Below is a small trained network, with its code and all its weights. Each question gives an input and a target symbol and asks what happens when units are switched off, that is, made to give their printed mean instead of their output.

import numpy as np


def w(rows, s, z=0):
    codes = np.array(rows[::2]) - 128.0
    scale = np.full(codes.shape[1], s)
    scale[-1] = z or s
    return codes * scale


def norm(h):
    return h / np.sqrt((h * h).mean(-1, keepdims=True) + 1e-5)


def f(y):
    return y / 2 * (1 + np.tanh(0.7978845608 * (y + 0.044715 * y**3)))


def softmax(a):
    e = np.exp(a - a.max(-1, keepdims=True))
    return e / e.sum(-1, keepdims=True)


def log_softmax(a):
    a = a - a.max(-1, keepdims=True)
    return a - np.log(np.exp(a).sum(-1, keepdims=True))


def net(x, mask):
    ids = ['θξστφω'.index(c) for c in x.split()]
    T = len(ids)
    res = E[ids] + P[:T]
    r = norm(res)
    for j in range(2):
        rows = slice(4 * j, 4 * j + 4)
        q, k, v = (r @ M[0][rows].T for M in (Q, K, V))
        z = softmax(np.where(np.tri(T) > 0, q @ k.T / 4**0.5, -1e9)) @ v
        o = O[0][rows]
        res = res + np.where(mask[j], z, o[:, -1]) @ o[:, :-1]
    y = f(norm(res) @ A[0][:, :-1].T + A[0][:, -1])
    res = res + np.where(mask[2:6], y, B[0][:, -1]) @ B[0][:, :-1]
    return log_softmax(norm(res)[-1] @ U[:, :-1].T + U[:, -1])


Q, K, V, O, A, B = {}, {}, {}, {}, {}, {}
E = w([
[155,98,181,52,137,236],'θ',
[143,2,71,101,150,160],'ξ',
[166,189,14,172,158,184],'σ',
[223,158,117,24,204,167],'τ',
[204,107,134,189,220,66],'φ',
[122,123,156,241,108,194],'ω',
],0.0074)
P = w([
[10,159,154,122,124,50],'0',
[145,115,130,142,252,237],'1',
[107,118,146,140,188,182],'2',
[112,124,138,136,169,165],'3',
[122,124,135,132,155,162],'4',
[139,129,129,133,141,159],'5',
[148,126,124,131,126,156],'6',
[156,120,129,132,108,152],'7',
[165,118,123,134,94,139],'8',
[172,117,125,130,76,128],'9',
[176,121,119,133,59,114],'10',
[192,117,112,133,37,102],'11',
[254,107,133,127,9,86],'12',
],0.0086)
Q[0] = w([
[87,155,94,88,65,74],'head 0',
[206,93,66,132,138,210],'head 0',
[215,114,157,154,80,116],'head 0',
[112,135,135,137,82,153],'head 0',
[128,169,103,99,97,79],'head 1',
[248,133,153,161,110,179],'head 1',
[186,51,64,174,124,150],'head 1',
[135,147,110,148,188,158],'head 1',
],0.012)
K[0] = w([
[44,158,192,123,223,131],'head 0',
[202,164,159,191,39,43],'head 0',
[54,152,89,88,27,48],'head 0',
[141,116,103,58,182,65],'head 0',
[14,120,173,138,169,140],'head 1',
[106,110,62,44,1,45],'head 1',
[151,186,156,86,36,103],'head 1',
[198,73,113,120,71,185],'head 1',
],0.0087)
V[0] = w([
[168,75,177,15,191,79],'head 0',
[111,96,155,88,38,214],'head 0',
[68,179,81,34,114,191],'head 0',
[96,81,254,173,87,171],'head 0',
[59,121,62,181,72,178],'head 1',
[133,220,236,251,129,157],'head 1',
[189,97,31,186,209,22],'head 1',
[100,27,141,188,86,137],'head 1',
],0.0093)
O[0] = w([
[148,164,74,142,168,28,81],'head 0',
[104,115,81,155,123,197,2],'head 0',
[126,62,36,90,63,133,18],'head 0',
[108,185,127,227,100,194,106],'head 0',
[151,29,142,131,202,148,78],'head 1',
[210,140,220,146,96,134,56],'head 1',
[5,162,165,107,88,145,154],'head 1',
[122,123,147,162,237,147,65],'head 1',
],0.012,0.0051)
A[0] = w([
[105,125,149,233,77,206,14],'neuron 0',
[90,119,57,152,43,86,127],'neuron 1',
[113,1,139,215,134,93,252],'neuron 2',
[130,61,106,86,110,162,94],'neuron 3',
],0.0074,0.0044)
B[0] = w([
[134,99,53,90,125,19,226],'neuron 0',
[83,123,215,254,142,138,189],'neuron 1',
[143,112,250,200,121,77,254],'neuron 2',
[128,138,83,195,120,17,155],'neuron 3',
],0.0065,0.002)
U = w([
[255,104,53,188,118,100,12],'θ',
[48,89,56,151,189,114,56],'ξ',
[121,5,181,35,67,131,1],'σ',
[100,167,13,102,13,76,231],'τ',
[129,201,225,78,149,71,170],'φ',
[121,146,182,187,76,251,245],'ω',
],0.0075,0.0013)

Each question gives the input, a string of symbols that net reads in full, and the target symbol t.
The units are the heads (4 rows each of Q, K, V and O) and the neurons (one row each of A and B). Each row of codes is followed by its name. A weight is (code - 128) times the scale printed after its matrix; where a second scale follows, it is the last column's (O, A, B and U).
mask holds one flag per unit, heads first, then neurons. A switched-off unit (its flag False) gives its mean, the last column of its rows in O or B, instead of its output. The means were averaged over made-up inputs and are rounded, as every weight is.
A unit's drop is (log p(t) with every unit on - log p(t) with that unit switched off) / (log p(t) with every unit on - log p(t) with every unit switched off).
The circuit of an input: a set's keep is (log p(t) with only the set's units on - log p(t) with every unit switched off) / (log p(t) with every unit on - log p(t) with every unit switched off). Starting from all 6 units, units are removed one at a time, each time the one whose removal leaves the highest keep (on an exact tie, the one counted first), for as long as the keep stays at least 0.8.
units of the circuit, in order: the units of the circuit, biggest drop first
most important unit: the unit with the biggest drop
k most important neurons: the k neurons with the biggest drops, biggest first
heads that matter: for each layer, one digit per head in row order, 1 if its drop is at least 0.15 and else 0, layers parted by /
drop when u is switched off: that unit's drop, to one decimal
input θ τ τ τ σ, target τ: most important unit -> head 0
input τ φ φ ω ω φ ω τ ξ, target τ: heads that matter -> 01
input ω φ τ ω τ ω ξ, target ω: heads that matter -> 10
input θ ξ ω θ ω φ φ τ τ θ, target τ: heads that matter -> 00
input σ σ σ φ θ σ ω ω φ, target ω: heads that matter -> 10
input ξ σ θ, target σ: heads that matter -> 10
input ω σ σ φ φ ξ φ, target ξ: heads that matter -> 01
input ω τ θ σ θ ω θ σ φ τ θ θ, target θ: heads that matter -> 01
input ω φ ω ω τ ξ θ, target ω: heads that matter -> 10
input ξ φ σ φ τ σ τ τ ω, target τ: units of the circuit, in order -> [head 0; neuron 0]
input ξ θ τ φ, target ξ: heads that matter -> 11
input φ ω σ τ ξ ξ θ, target ξ: heads that matter -> 01
input σ τ ξ φ ω ω ω, target σ: units of the circuit, in order -> [head 0; head 1]
input ξ σ ξ θ φ σ, target ξ: units of the circuit, in order -> [head 1]
input τ τ τ σ, target τ: heads that matter -> 11
input θ φ φ ξ φ ξ τ φ ω θ, target θ: heads that matter -> 01
input τ τ σ ξ ω ω θ θ ω, target τ: units of the circuit, in order -> [neuron 0; head 0]
input ω φ φ φ τ σ φ θ τ ω σ ξ ξ, target ξ: 2 most important neurons -> [neuron 0; neuron 3]
input σ θ ω ω τ φ φ σ ξ σ τ, target σ: drop when head 0 is switched off -> 0.5
input σ ω σ ω τ φ τ ξ φ, target σ: drop when neuron 2 is switched off -> 0.0
input ξ φ ξ τ, target ξ: drop when neuron 0 is switched off -> 0.0
input ω ξ τ φ ξ ξ ξ, target ξ: most important neuron -> [neuron 0]
